Below are the code and all the weights of a small trained network. Each question names an input and a class and asks about switching units off, where a switched-off unit gives its printed mean instead of its output.

import numpy as np


def w(rows, s, z=0):
    codes = np.array(rows[::2]) - 128.0
    scale = np.full(codes.shape[1], s)
    scale[-1] = z or s
    return codes * scale


def f(y):
    return np.maximum(y, 0)


def log_softmax(a):
    a = a - a.max(-1, keepdims=True)
    return a - np.log(np.exp(a).sum(-1, keepdims=True))


def net(x, mask):
    res = np.array(x, float).reshape(1, 4) / 4 @ E
    y = f(res @ A[0][:, :-1].T + A[0][:, -1])
    res = res + np.where(mask, y, B[0][:, -1]) @ B[0][:, :-1]
    return log_softmax(res[-1] @ U[:, :-1].T + U[:, -1])


A, B = {}, {}
E = w([
[197,73,175,130,68,118,209,159,95,79],'x0',
[154,38,30,139,180,147,147,142,139,146],'x1',
[85,69,149,186,100,137,134,2,144,119],'x2',
[190,75,204,146,197,174,43,140,148,145],'x3',
],0.0052)
A[0] = w([
[152,73,191,131,170,129,56,145,133,129,106],'neuron 1',
[108,147,98,129,116,118,152,127,116,115,252],'neuron 2',
[140,82,62,131,150,133,135,136,128,129,97],'neuron 3',
[95,170,62,132,74,114,183,121,122,115,76],'neuron 4',
[135,82,59,126,153,128,121,137,133,132,132],'neuron 5',
[135,158,118,121,142,113,126,198,116,128,87],'neuron 6',
[96,65,156,146,109,130,146,1,129,125,98],'neuron 7',
[169,65,205,131,167,135,40,144,132,135,126],'neuron 8',
[109,161,95,121,147,131,92,115,141,134,86],'neuron 9',
[106,156,99,119,143,136,96,114,132,147,86],'neuron 10',
[139,138,109,122,141,134,130,190,133,138,109],'neuron 11',
[149,187,110,120,143,134,140,248,135,133,109],'neuron 12',
[125,95,95,137,138,129,128,133,128,127,99],'neuron 13',
[94,171,88,128,174,134,77,95,120,144,154],'neuron 14',
[130,177,178,133,119,127,126,124,131,132,141],'neuron 15',
[99,156,107,122,147,130,93,111,129,138,92],'neuron 16',
[150,77,52,137,160,126,141,137,132,133,122],'neuron 17',
[161,106,155,122,99,127,176,144,118,118,76],'neuron 18',
[124,131,128,126,127,128,126,152,134,122,116],'neuron 19',
[104,147,67,126,100,124,169,126,128,124,96],'neuron 20',
[130,190,193,121,117,129,119,115,129,125,136],'neuron 21',
[143,75,61,130,147,130,139,136,131,129,133],'neuron 22',
[130,152,121,121,136,122,130,196,127,128,90],'neuron 23',
[114,143,98,118,104,128,150,122,124,127,221],'neuron 24',
[145,115,151,142,147,146,94,135,133,123,82],'neuron 25',
[137,97,163,134,147,129,97,138,130,141,82],'neuron 26',
[119,172,168,131,110,117,129,122,131,124,108],'neuron 27',
[140,117,145,118,145,131,114,122,130,131,100],'neuron 28',
[166,94,171,124,95,129,199,152,118,131,92],'neuron 29',
[144,89,95,133,153,117,123,132,118,131,105],'neuron 30',
[133,143,124,118,138,120,121,179,118,131,98],'neuron 31',
[84,179,48,121,71,111,211,109,127,127,71],'neuron 32',
[116,206,208,133,92,119,117,122,129,127,89],'neuron 33',
[128,158,160,118,117,115,123,117,125,124,100],'neuron 34',
[85,193,64,116,165,138,45,90,136,146,104],'neuron 35',
[105,94,143,144,120,131,141,38,138,123,76],'neuron 36',
[144,176,119,123,145,133,126,236,118,127,143],'neuron 37',
[144,106,145,140,139,135,86,137,126,125,85],'neuron 38',
[152,89,139,132,111,131,169,143,134,119,106],'neuron 39',
[164,79,179,126,70,128,212,165,120,119,71],'neuron 40',
[150,90,164,114,97,129,184,140,114,119,162],'neuron 41',
[126,195,191,136,101,127,121,119,122,124,93],'neuron 42',
[105,91,144,153,116,131,137,28,123,131,93],'neuron 43',
[144,86,67,138,142,129,136,129,135,140,88],'neuron 44',
[149,113,147,125,113,143,161,138,128,123,160],'neuron 45',
],0.0083,0.0041)
B[0] = w([
[131,170,120,122,190,144,178,102,150,144,218],'neuron 1',
[176,156,95,153,89,126,230,139,210,132,253],'neuron 2',
[86,111,157,94,115,140,136,138,107,99,181],'neuron 3',
[118,148,144,106,224,155,121,97,117,157,211],'neuron 4',
[101,112,157,109,95,132,164,147,124,94,196],'neuron 5',
[142,114,124,102,127,124,79,84,116,117,173],'neuron 6',
[191,116,103,76,83,114,80,76,153,100,245],'neuron 7',
[135,183,109,120,192,144,207,105,171,145,248],'neuron 8',
[121,113,139,149,155,119,91,141,129,99,163],'neuron 9',
[118,118,141,145,154,120,88,142,122,102,161],'neuron 10',
[149,107,129,107,110,128,112,94,132,109,171],'neuron 11',
[171,109,115,91,96,127,85,58,145,112,225],'neuron 12',
[109,118,152,105,126,132,126,132,111,113,153],'neuron 13',
[149,124,119,179,130,105,134,177,167,70,219],'neuron 14',
[104,112,128,112,99,138,165,145,130,104,187],'neuron 15',
[125,116,132,149,147,119,104,152,132,94,164],'neuron 16',
[84,112,156,97,94,141,159,143,116,95,205],'neuron 17',
[113,120,133,149,172,118,84,144,125,96,169],'neuron 18',
[133,125,126,124,126,127,120,119,127,127,138],'neuron 19',
[118,145,146,110,189,150,130,107,124,146,189],'neuron 20',
[96,103,135,106,94,142,174,149,126,98,203],'neuron 21',
[90,119,151,104,91,139,161,145,119,100,202],'neuron 22',
[142,119,127,105,126,124,84,89,118,119,168],'neuron 23',
[161,157,106,144,112,131,201,134,182,142,228],'neuron 24',
[125,145,133,123,173,137,132,108,124,129,157],'neuron 25',
[123,149,128,118,174,132,132,112,125,136,160],'neuron 26',
[102,105,144,103,124,143,143,137,117,109,171],'neuron 27',
[132,138,131,120,153,129,134,124,127,127,143],'neuron 28',
[122,118,132,167,163,115,91,156,145,80,194],'neuron 29',
[98,123,146,102,124,136,137,134,115,107,162],'neuron 30',
[138,121,124,114,124,124,98,93,127,120,160],'neuron 31',
[119,155,154,100,252,160,119,91,112,161,237],'neuron 32',
[76,89,160,85,115,149,150,143,98,85,207],'neuron 33',
[102,114,139,107,129,134,127,133,107,115,155],'neuron 34',
[138,105,136,187,161,106,93,176,157,53,227],'neuron 35',
[161,112,119,84,114,124,75,85,130,108,194],'neuron 36',
[176,113,110,103,81,123,112,70,156,116,227],'neuron 37',
[126,142,135,120,171,136,130,111,124,136,155],'neuron 38',
[107,126,133,149,141,116,107,151,139,97,172],'neuron 39',
[113,118,133,168,187,112,64,159,144,65,210],'neuron 40',
[140,130,110,174,125,110,132,168,177,85,215],'neuron 41',
[82,92,150,88,124,142,140,139,103,100,190],'neuron 42',
[177,111,112,85,101,128,85,89,142,105,211],'neuron 43',
[89,111,162,95,123,143,123,134,100,102,173],'neuron 44',
[133,130,116,155,124,119,133,152,154,103,183],'neuron 45',
],0.023,0.0044)
U = w([
[215,105,79,72,64,113,44,48,136,129,115],'0',
[116,225,141,122,239,185,185,101,137,170,107],'1',
[3,70,213,81,59,166,181,184,84,100,119],'2',
[125,107,128,254,168,62,44,222,157,85,114],'3',
[173,181,57,187,35,110,227,166,162,183,255],'4',
[99,138,134,149,114,122,98,144,75,175,101],'5',
],0.0065,0.0055)

Each question gives the input, the list of numbers given to net, and the class t.
The units are the neurons (one row each of A and B). Each row of codes is followed by its name. A weight is (code - 128) times the scale printed after its matrix; where a second scale follows, it is the last column's (A, B and U).
mask holds one flag per neuron, in row order. A switched-off neuron (its flag False) gives its mean, the last column of its row in B, instead of its output. The means were averaged over made-up inputs and are rounded, as every weight is.
A unit's drop is (log p(t) with every unit on - log p(t) with that unit switched off) / (log p(t) with every unit on - log p(t) with every unit switched off).
The circuit of an input: a set's keep is (log p(t) with only the set's units on - log p(t) with every unit switched off) / (log p(t) with every unit on - log p(t) with every unit switched off). Starting from the 12 units with the biggest drops (on a tie, the unit counted first), units are removed one at a time, each time the one whose removal leaves the highest keep (on an exact tie, the one counted first), for as long as the keep stays at least 0.8.
units of the circuit, in order: the units of the circuit, biggest drop first
most important unit: the unit with the biggest drop
k most important neurons: the k neurons with the biggest drops, biggest first
drop when u is switched off: that unit's drop, to one decimal
input [5,2,-4,7], class 1: units of the circuit, in order => neuron 8
input [7,4,1,-7], class 1: 3 most important neurons => neuron 32; neuron 4; neuron 35
input [-2,-4,-5,-4], class 0: 2 most important neurons => neuron 12; neuron 37
input [-8,8,-3,5], class 2: units of the circuit, in order => neuron 17; neuron 5
input [4,4,-6,1], class 0: 2 most important neurons => neuron 12; neuron 37
input [-1,-3,-4,0], class 0: units of the circuit, in order => neuron 12; neuron 37
input [-8,-7,5,5], class 3: 2 most important neurons => neuron 35; neuron 14
input [7,1,0,7], class 1: 3 most important neurons => neuron 8; neuron 1; neuron 35
input [7,-6,-2,2], class 3: 3 most important neurons => neuron 40; neuron 29; neuron 41
input [4,-4,-5,4], class 0: 3 most important neurons => neuron 37; neuron 12; neuron 32
input [-3,-6,1,-4], class 2: 2 most important neurons => neuron 33; neuron 8
input [-6,3,-5,-1], class 3: 3 most important neurons => neuron 35; neuron 7; neuron 14
input [-6,-5,1,5], class 3: 3 most important neurons => neuron 35; neuron 14; neuron 32
input [4,-3,-5,-3], class 0: units of the circuit, in order => neuron 12
input [0,-6,5,5], class 2: 2 most important neurons => neuron 33; neuron 21
input [-5,-5,7,-5], class 0: 2 most important neurons => neuron 7; neuron 43
input [5,-3,-4,7], class 1: 2 most important neurons => neuron 8; neuron 1
input [2,-5,-5,0], class 0: 3 most important neurons => neuron 12; neuron 37; neuron 17
input [0,-8,2,7], class 2: 3 most important neurons => neuron 33; neuron 21; neuron 42
input [8,0,1,6], class 3: most important unit => neuron 40
input [6,-5,0,7], class 1: drop when neuron 1 is switched off => 0.4
input [1,-3,6,-4], class 0: drop when neuron 7 is switched off => 0.3
input [5,0,-6,3], class 0: drop when neuron 37 is switched off => 0.3
input [-8,2,-6,1], class 3: drop when neuron 35 is switched off => 1.3
